Small tables with named rows and columns. After each table, cells are looked up by row and column.

Table goperar
|  | fesevin | sar | budopuv | salafom | fudokeg |
|---|---|---|---|---|---|
| megi | -52769 | -20755 | -10583 | -25450 | 21371 |
| zigetan | 46217 | 30854 | -58736 | 56722 | -5569 |
| mone | -20403 | 9596 | 55976 | 49139 | -4683 |
| gisutu | -49698 | 22706 | 27544 | 14792 | 12238 |
| lisiba | -6066 | 44409 | -9476 | -19189 | 47114 |
| mit | 8537 | 18851 | -4087 | -52102 | -26786 |
| finosu | 3557 | 8507 | 45747 | 17579 | -4952 |

sar of zigetan is 30854
fudokeg of lisiba is 47114
fudokeg of mit is -26786
salafom of lisiba is -19189
salafom of megi is -25450
salafom of zigetan is 56722
fesevin of mone is -20403
sar of mit is 18851
sar of gisutu is 22706

mer:
	fosumod	kat	lon	patega	kemizod	zup
rus	3.766	4.742	3.628	3.657	4.384	4.443
zamamun	3.234	4.938	4.538	3.077	2.984	4.066
vonor	3.346	2.811	3.243	2.744	4.321	2.893
gazos	2.249	1.803	4.818	3.104	8.164	2.373
tafam	3.955	3.962	1.655	4.812	2.380	4.871

rus, lon: 3.628
gazos, patega: 3.104
rus, patega: 3.657
tafam, fosumod: 3.955
zamamun, fosumod: 3.234
tafam, kemizod: 2.380
gazos, lon: 4.818
rus, kat: 4.742
rus, kemizod: 4.384
zamamun, kat: 4.938
tafam, zup: 4.871
gazos, zup: 2.373
zamamun, kemizod: 2.984
tafam, kat: 3.962

Table goded
,bir,dibukid,gagu,puz,raza,rom,gar,nen
futum,41588,45700,42165,88822,73788,24551,33712,25049
koteb,55768,57332,1850,61032,93328,39263,25275,25094
tupifid,19187,35180,27470,36931,34461,30648,33879,24294
bena,13778,38571,36263,34072,33454,38631,40002,27255
teniv,50890,42981,26547,29851,39948,41340,38326,43048
zof,20298,29602,42580,22278,24816,39894,35518,33727
lepu,47503,41403,34549,45385,64475,33806,22833,26839
zuv,42202,29073,25207,10679,10826,26081,30646,35651
ropa,15697,33560,32504,28843,31633,45786,40849,35700
zogel,2941,31509,43369,26802,27243,50819,44502,35488

What is the raza of tupifid in goded? 34461
What is the rom of futum in goded? 24551
What is the bir of teniv in goded? 50890
What is the raza of zof in goded? 24816
What is the raza of koteb in goded? 93328
What is the dibukid of zof in goded? 29602
What is the rom of zof in goded? 39894
What is the gagu of ropa in goded? 32504
What is the gar of zof in goded? 35518
What is the bir of lepu in goded? 47503
What is the gar of tupifid in goded? 33879
What is the dibukid of ropa in goded? 33560
What is the gar of ropa in goded? 40849
What is the puz of zof in goded? 22278
What is the raza of zogel in goded? 27243
What is the puz of zuv in goded? 10679
What is the puz of bena in goded? 34072
What is the puz of ropa in goded? 28843

bomo =
	met	tamafe	vos	pided	fami
zilovi	407	569	417	330	399
nupapu	605	653	705	504	870
guvo	365	499	471	576	451
dama	443	531	476	555	652
renafus	478	393	406	437	445
gafod	492	354	503	631	239
gipo	487	613	530	445	457
tasi	540	214	280	895	349
liraz	494	304	889	419	195
takot	452	540	360	607	733
gifel	399	501	582	526	465
zete	382	466	501	674	551
goke	485	346	531	626	596
zoguvef	446	546	393	602	410

What is the fami of guvo in bomo? 451
What is the tamafe of dama in bomo? 531
What is the fami of renafus in bomo? 445
What is the pided of tasi in bomo? 895
What is the vos of renafus in bomo? 406
What is the met of dama in bomo? 443
What is the met of gipo in bomo? 487
What is the pided of zete in bomo? 674
What is the vos of dama in bomo? 476
What is the pided of zilovi in bomo? 330
What is the pided of guvo in bomo? 576
What is the met of tasi in bomo? 540
What is the pided of goke in bomo? 626
What is the tamafe of takot in bomo? 540
What is the vos of zoguvef in bomo? 393
What is the vos of zete in bomo? 501
What is the met of zete in bomo? 382
What is the vos of guvo in bomo? 471
What is the fami of tasi in bomo? 349
What is the vos of nupapu in bomo? 705

